Where the symbols take the points:
u: vop->rom, dep->sif, nav->bos, sog->bez, vap->teg, vof->tad, lur->lom, biz->zim, pud->lim, veg->luz, tiv->til, tig->tiv, san->gef, kef->sal, meb->gud, sez->giv, pek->kom, gan->kul, vun->zoz, tul->nem, tir->niz, nop->ros, rol->maf, fet->pid, gep->bug, gil->kef, guv->mib, sug->vov, bug->zek, far->ziz, mib->gil, zim->sez, lep->tur, bez->nop, til->gez, giv->gen, nem->rud, pid->vop, bos->sar, pem->tul, tad->lur, gef->ves, zek->dod, sar->saf, zoz->gep, gez->guv, tur->fuz, gud->duf, fuz->pud, kub->sug, gaz->dep, kul->tig, sal->vun, ves->nen, vov->san, rom->mos, mos->tir, gen->pok, nen->far, sif->kub, kom->rol, lef->fet, pok->meb, ziz->pem, duf->veg, miv->vap, luz->vof, lom->gaz, dod->pek, ros->gan, saf->biz, maf->lep, lim->lef, rud->miv, teg->nav, niz->sog
h: vop->far, dep->rol, nav->ros, sog->rud, vap->bez, vof->bug, lur->dod, biz->tiv, pud->vov, veg->zoz, tiv->saf, tig->sar, san->pud, kef->pok, meb->kef, sez->gez, pek->lur, gan->nav, vun->gud, tul->mos, tir->tul, nop->vap, rol->gaz, fet->ves, gep->veg, gil->gen, guv->sez, sug->tur, bug->luz, far->pid, mib->giv, zim->til, lep->sif, bez->miv, til->biz, giv->guv, nem->tir, pid->nen, bos->gan, pem->rom, tad->zek, gef->lim, zek->vof, sar->kul, zoz->duf, gez->zim, tur->kub, gud->sal, fuz->sug, kub->lep, gaz->kom, kul->bos, sal->meb, ves->lef, vov->fuz, rom->ziz, mos->pem, gen->mib, nen->fet, sif->maf, kom->lom, lef->gef, pok->gil, ziz->vop, duf->vun, miv->sog, luz->gep, lom->pek, dod->tad, ros->teg, saf->tig, maf->dep, lim->san, rud->niz, teg->nop, niz->nem
j: vop->saf, dep->mos, nav->vun, sog->gen, vap->kef, vof->lef, lur->pid, biz->zek, pud->vap, veg->pud, tiv->vof, tig->luz, san->nop, kef->sif, meb->lep, sez->pek, pek->far, gan->duf, vun->sug, tul->gez, tir->sez, nop->meb, rol->pem, fet->bos, gep->san, gil->dep, guv->lom, sug->sog, bug->gef, far->tig, mib->gaz, zim->dod, lep->nem, bez->pok, til->tad, giv->kom, nem->guv, pid->sar, bos->zoz, pem->til, tad->fet, gef->ros, zek->ves, sar->gep, zoz->vov, gez->lur, tur->rud, gud->tur, fuz->miv, kub->niz, gaz->rom, kul->veg, sal->kub, ves->gan, vov->bez, rom->biz, mos->zim, gen->rol, nen->kul, sif->tir, kom->ziz, lef->nav, pok->maf, ziz->tiv, duf->fuz, miv->gil, luz->lim, lom->vop, dod->nen, ros->gud, saf->bug, maf->tul, lim->teg, rud->mib, teg->sal, niz->giv
s: vop->pid, dep->gaz, nav->teg, sog->niz, vap->miv, vof->luz, lur->tad, biz->saf, pud->fuz, veg->duf, tiv->tig, tig->kul, san->vov, kef->gil, meb->pok, sez->zim, pek->dod, gan->ros, vun->sal, tul->pem, tir->mos, nop->bez, rol->kom, fet->lef, gep->zoz, gil->mib, guv->gez, sug->kub, bug->gep, far->nen, mib->guv, zim->biz, lep->maf, bez->sog, til->tiv, giv->sez, nem->tul, pid->fet, bos->nav, pem->ziz, tad->vof, gef->san, zek->bug, sar->bos, zoz->vun, gez->til, tur->lep, gud->meb, fuz->tur, kub->sif, gaz->lom, kul->gan, sal->kef, ves->gef, vov->sug, rom->vop, mos->rom, gen->giv, nen->ves, sif->dep, kom->pek, lef->lim, pok->gen, ziz->far, duf->gud, miv->rud, luz->veg, lom->lur, dod->zek, ros->nop, saf->sar, maf->rol, lim->pud, rud->nem, teg->vap, niz->tir
t: vop->biz, dep->tir, nav->zoz, sog->pok, vap->sal, vof->fet, lur->vop, biz->dod, pud->teg, veg->lim, tiv->tad, tig->vof, san->ros, kef->kub, meb->tur, sez->kom, pek->ziz, gan->veg, vun->vov, tul->guv, tir->giv, nop->gud, rol->tul, fet->sar, gep->gef, gil->sif, guv->gaz, sug->bez, bug->ves, far->tiv, mib->dep, zim->pek, lep->rud, bez->meb, til->lur, giv->rol, nem->mib, pid->saf, bos->gep, pem->gez, tad->pid, gef->gan, zek->nen, sar->bug, zoz->san, gez->lom, tur->miv, gud->fuz, fuz->vap, kub->sog, gaz->mos, kul->luz, sal->sug, ves->kul, vov->nop, rom->zim, mos->sez, gen->maf, nen->tig, sif->niz, kom->pem, lef->bos, pok->lep, ziz->til, duf->pud, miv->kef, luz->lef, lom->rom, dod->far, ros->duf, saf->zek, maf->nem, lim->nav, rud->gil, teg->vun, niz->gen
a: vop->ziz, dep->maf, nav->gan, sog->miv, vap->nop, vof->zek, lur->pek, biz->til, pud->san, veg->gep, tiv->biz, tig->saf, san->lim, kef->meb, meb->sal, sez->guv, pek->lom, gan->bos, vun->duf, tul->tir, tir->nem, nop->teg, rol->dep, fet->nen, gep->luz, gil->pok, guv->giv, sug->fuz, bug->vof, far->vop, mib->gen, zim->gez, lep->kub, bez->vap, til->zim, giv->mib, nem->niz, pid->far, bos->kul, pem->mos, tad->dod, gef->lef, zek->tad, sar->tig, zoz->veg, gez->sez, tur->sug, gud->vun, fuz->vov, kub->tur, gaz->rol, kul->sar, sal->gud, ves->fet, vov->pud, rom->pem, mos->tul, gen->gil, nen->pid, sif->lep, kom->gaz, lef->ves, pok->kef, ziz->rom, duf->zoz, miv->bez, luz->bug, lom->kom, dod->lur, ros->nav, saf->tiv, maf->sif, lim->gef, rud->sog, teg->ros, niz->rud

The rows follow the links: the fewer symbols apart two points are, the more alike their rows tend to be.

Each row is also shifted at random along 5 hidden directions that mean nothing.

Each row, then its point:
[  27   57   10    4   29   22    2   16   13   47  -41   27   -6   -5  -15   43    8  -28   11   20   45    5   29  -11   15  -11   20    3   -2   43   44   39  -73   10  -49   12  -25  -24   -6    7  -17   37   79  -19]
point: mib
[  42  -13    8   13  -13    0   21   46   32   29  -38  -23   13  -12  -12    4  -11   -1    6   -6   56  -10   27   21   14   -1  -23    3  -47   12    6   50  -58   17  -28   -8    5  -42    2  -12   -8   60   63    4]
point: mos
[ -50    3   -8   -9   27   17  -18   34  -33  -23   31  -52   30   40   -3  -15  -24    5    1   54   41  -26  -19  -49  -14  -12  -16   61  -21  -21    2  -16  -27    5   -1  -32   -9   10  -24  -40   25   14  -24   -4]
point: pok
[  79  -11   -1  -25  -30  -11   17  -12    9  -17  -23   43  -16  -30    4    2   58   -2   -5   -7  -43   21    7   -2  -15   15   -6  -50   -3  -16   53   36   46   20   21   12    1   -8   64    8   15  -10   25   26]
point: lef
[ -30   -9  -17   -8  -23   10    8    9   37    2    2   28  -36  -11   10  -13  -10  -38  -11  -26   -8   51   29   10  -15   23   28  -19    1   24   26   33   -4   22   24   10   24    6   15   40  -14   19   -4   28]
point: ves
[  57  -25   -3   13   -4  -34  -15  -25  -43   26   -4   -5   34    8   -2    4   40   51  -21  -10  -78   25   15  -10  -22   32   19    2   28   35  -33  -49   50  -37    3  -23   42   11    3   54   19    4   35   19]
point: zoz
[  20   13   18   -5  -16  -22   46  -25   36   13  -30   27  -10  -29  -18  -22    9  -18   34  -34  -23  -21  -15   41   73  -20   -1  -52   31   15   25   66   -3  -10   20   45   -4  -21  -37   -7    4   22   20    2]
point: dod
[ -48   -1   31  -21    4   -2   -8  -13   21   26  -28   -2  -11  -45    5   50   21   -6   22   45   27   26   30  -15  -18   22   20   -8  -32   38    0   15   14  -15  -49   46   10  -18   34    7   40   16   39   21]
point: ziz
[ -77   -9  -12  -22   -3  -18   12  -28   -9  -15  -11    1   31   12   -3   -4   21   21  -12   -4  -39   34  -16   -9   -9    3   -2  -29   36    5   11   18   33  -11   13  -21   13  -10   -9   46   18   13   16   21]
point: gan
[ -31  -16  -11    2   -2  -27   18   -6  -25   -1   -1    1   31   17  -15  -33   30   27   -7  -18  -57   -1  -10    0   14    3   -7  -12   38    8   14    8   24  -10   34  -24   18    1  -22   17   17   21   23   18]
point: nav
[ -31    3  -19   -7    9   13  -10  -10  -20  -52   -1  -10   28   17    5    5   25   35  -16    1    0  -19  -39   -8  -27  -32  -47  -13   -3  -70   15  -12   20   18   -4  -38  -48  -12   38  -17  -11  -51  -10  -28]
point: bez
[-155  -26  -11  -21    2   12   26   38   15  -20   30   26  -34    3    9  -11  -37  -49  -21   -6   39    9    7    0    4   20   -5   -1  -20  -21   15   21  -16   46   33  -11   14   12    2  -28  -16   15  -46   24]
point: sar
[  -3   -4  -21    2    1    4   -6   -1  -13  -48   -7  -31   35   17   -2  -27   28   40   -3   -7  -11  -34  -38   -3  -15  -36  -54   -9   -3  -64   24    7   14    8   13  -34  -45  -16   21  -24    0  -31    1  -21]
point: tur
[   0   -3   -5  -22   24   12    2   60  -35    7  -28  -25   55   27  -14   41   22   23  -25   66   56    9   22  -57  -40   10  -32   29  -44   -4   39   31  -47   34  -43  -63   -6  -39   24   -7   28   65   90   17]
point: kef
[ -44    9  -17    5   26   18  -33  -14  -35  -24   26   27  -13   17   15   25   11    8  -31    3  -13    1  -12  -17  -45    2    1    7    9  -34   -7  -65   23   12   -8  -23  -26   26   38    2  -28  -69  -37  -25]
point: gud
[ -45  -38   -2   14  -13  -12   31   40   24   34   -8   25  -21  -16   -7  -15   -4  -17  -13  -43    2   11   37   30   20   33    4  -12  -14   24   -1   26  -23   21   20   -2   38   -3    2   -1  -21   45   31   28]
point: tig
[ -33  -12    2  -38   -2   -9   32   16    1   18  -63   43   22  -22  -16   40   77    6  -19   22  -11   44   38  -28  -22   29  -11  -46  -13   22   79   78    4   33  -19  -14    8  -45   59   30   31   62  122   42]
point: gep
[  50   41    5   27    7    9   -7  -27   29   24  -33    1   -3  -11   -6    9   -1    5   22  -29    3  -12    0   33   21  -31    7  -17   21   18   -4   12  -31  -20  -32   22  -29  -20  -15   29  -33  -15   33  -36]
point: tir
[ -38   31   10   12   32   17  -37  -21  -14  -11   20  -10  -15   -9    3   -6   12    6   28   23    2  -50  -26  -12    3  -25    0   27    2  -23   -3  -46   11  -18   -8   33  -44   21    3  -49    5  -64  -37  -40]
point: gen
[  52   14   29   -5  -21  -20   18  -42   36   26  -40   18  -12  -50  -11    3   34   -5   39  -15  -31    5    7   28   36   -2   16  -45   16   33   14   44   23  -28   -8   59    2  -18    2   20   20    8   38   10]
point: vop
[  -6  -29   36   -7    2  -38   17  -42  -19   20  -22   12   22  -20   -2   63    3   24   -8    7   -8    9    2   13   10   24    0  -34    3   19  -65  -30   35  -31  -40    3   26  -10   -5   16   13    3   11   15]
point: tiv
[  49    4  -22   37  -16   -1  -15   19   15   -5  -13  -50   18   -5  -13  -97   44   38   35  -37  -48  -52  -13   15   17  -39  -32   15    2  -19   46   33   -1  -10   47    7  -25  -11    0  -27   11   -4   39  -20]
point: sog
[ -28   14  -25    8    1   11    3    0    6  -43  -20   15    6   -2   -8  -39   58   28    2  -39  -27  -45  -36   20    1  -45  -57  -36    7  -79   66   30   11   28   28  -17  -70  -19   48  -37  -26  -50   23  -35]
point: sug
[ -81   33    4   24   29   12  -40  -59    8   12   -8  -27   10    4   12   45  -31   21    9   -1   13   15  -12   17  -21  -21   27    5   27   20  -60  -57   -1  -50  -63   12  -26   -1  -26   54  -28  -47  -21  -43]
point: dep
[   5  -19  -10    6   10  -20    0   13  -50    9   20   15   12   24   -6  -16   23   20  -21   -3  -46  -15    0  -18    1   20    2   17   18   -1   -6  -39   21    0   30  -28   23   30   -6  -12   11   -2    0    9]
point: ros
[-141  -52   11   31   -4  -10  -16   -1   31    4  -26  -62   22  -39    2  -13   24   58   21  -25   18  -35    1   42  -12   -6  -50   -6  -50  -30  -38  -13   22  -15  -24    8  -16  -32   38  -30    1  -17   33  -15]
point: sez
[  47   35  -33    9   -2   26   -4    7   11  -14  -15   19   -6   16   -1  -13   14   -3  -13  -29  -16   14   -3    5  -14  -24   -2  -17   22  -14   56   31  -25   24   13  -20  -35  -11   15   31  -39  -12   24  -21]
point: sal
[ -36    0   32  -22    0  -24   21  -50    3  -13   -8   14    0  -24   -1   32   -2   -1   20   14    1  -10  -27   11   29   -5   -1  -36   14   -7  -29   -3   36  -22  -16   33   -3   -6  -13  -12   23  -18  -34    1]
point: biz

Start here and follow the symbols in turn, left to right. Where do you end up?
Answers are names.
[ 155   20  -15    2    1    9   33   86  -17   30  -15   87  -42   -7  -22  -42   72  -38  -10  -17  -27  -54   33  -15   44    5  -13    2  -11  -12  123   59  -47   73   57    1  -14    7   43  -81  -13   29   85    3]
j a h -> sug
[  -3  -43   41  -15    6  -42   34   -8  -28   38  -35   29   28  -27   -8   75   29   28  -22   17   13    0   19    3    9   37  -16  -33  -23   18  -44  -14   20   -2  -52   -9   29  -23   22   -9   19   30   61   26]
h h t u t -> saf
[ -62  -26   -8   -1  -27   -5   -7  -30   24  -24   -2   15  -26  -36   15  -17   36    9   -1  -35  -50   28    1   22  -30   13   -4  -40    2  -17   10   -5   67    0   22   24   -1    4   59   21   -1  -45  -15   13]
s s t -> duf
[ 115  -34   19   25  -36  -10  -26  -12   17    5    2  -55   -8  -37   18   -7   -7   26   24   -5    3  -11   11   22  -23   11   -7   15  -48   -5  -58  -38   39  -26  -12   31   17    4   34  -13   17  -29  -23   -1]
a j u -> sez
[ -13   -1   18   -8  -14    8  -21  -15   31   -5   10  -31  -26  -30   16   -3  -23  -19   32   26   20   14    5   -1  -11    4   21   15  -24   16  -20   -5   17  -19   -8   50   11    8    3   -4   26  -10  -39   13]
h h a j -> tad
[ -15  -37   25   -2   -5  -40   47    7   -3   19  -20   27    6  -22  -15   15   13    7   -6  -23   -2  -24    3   28   44   16  -24  -34   -7   -3  -22   17    5    4    1    1   20  -15   -3  -30    0   27   30   13]
h h s j -> nav
[  51  -18   -5    2    3  -24    9   11  -46   15   11   17   20   21  -11   -8   27   20  -23    2  -48   -2    4  -21    3   18    7   14   20   14    0  -23   17   -1   23  -29   30   18   -9    3   15   17   22   18]
h a t u -> gan
[ -98  -20   -9  -13  -15  -15    4  -39   17  -32  -19   14    4  -28    8  -18   56   26    5  -28  -55   11  -18   15  -14   -3  -19  -55   18  -31   35   23   67   -1   24   13  -17  -14   46   19   13  -33   10    9]
t s s -> vun
[   0  -31    2   -1   -7  -38    6  -29  -35    1  -20    0   40   -9   -7   -3   67   60  -11   -8  -75    1  -11   -6  -13   14  -17  -26   23   -2   -3  -18   65  -21   10  -18   13   -7   25   20   32   -7   45   16]
s u h s -> vov
[ -12   24  -18  -33   27   32    5   23  -46  -65   51   48  -18   44   10   21  -22  -35  -34   34   39  -34  -43  -41   -6  -17  -29   13   -1  -87   32  -22  -12   55   19  -39  -49   26   18  -72  -24  -55  -86  -26]
j t t a -> tur
[ -39  -17  -24   20  -28    4    5    5   42    3   34    5  -43    3   12  -55  -62  -41   -6  -63  -13   38   14   40   11   14   33   -3   24   27  -20    3   -9    0   51   14   39   25  -38   44  -38    7  -65   16]
u u -> vop
[ -20    1   31  -25  -12   -8   19  -28   21  -38    6   12  -29  -46    1  -23   23  -18   51   13   -3  -59  -42    9   48  -27  -26  -32  -10  -54   22   24   46   -5   29   67  -35    1   16  -81   32  -45  -56   -8]
u u -> guv
[-150  -18   33  -30   28  -24   27  -36  -21   -6   -2    7   24    4   -2   70  -29    3  -10   31   39    6  -20   -3   16   11   -5  -22    6    4  -62  -20   15  -19  -43   -6   12  -14  -32   -1   14    9  -26   10]
t u h u -> zim
[ -13  -78   36   -6    3  -40   28   33  -34   37  -34   40    6  -47   -5   64   73   37  -33   11    9  -21   40    0  -12   64  -46  -25  -71  -19  -26  -32   38   32  -34  -14   29  -17   90  -63   22   12   80   30]
t s u -> tig
[ -10  -25   16   17   -4   -6    4   18   17   20  -41  -30   25  -23   -7   22    9   34    3  -10   41  -19   17   25   -2    0  -37   -8  -49   -7  -24   12  -20    0  -47  -10   -9  -42   22  -14   -9   23   64   -9]
t a -> tul
[ -15  -15   -1   23  -18    9    6   45   55   40  -34  -42   -1  -22   -9  -27  -15   -6   21  -20   43    3   41   30   10    0   -8   11  -44   32   16   61  -54    9   -8   13   15  -36   -3    2   -4   65   64   12]
s s s u -> dod
[  59    6  -19   16   13    1  -22   15  -40   41   21   19   -5   35    1   13  -13   -6  -37    7  -30   45   39  -28  -28   40   56   41   28   60  -21  -54  -14  -10   -1  -29   48   40  -22   55  -14   21   11   14]
h t t -> gud
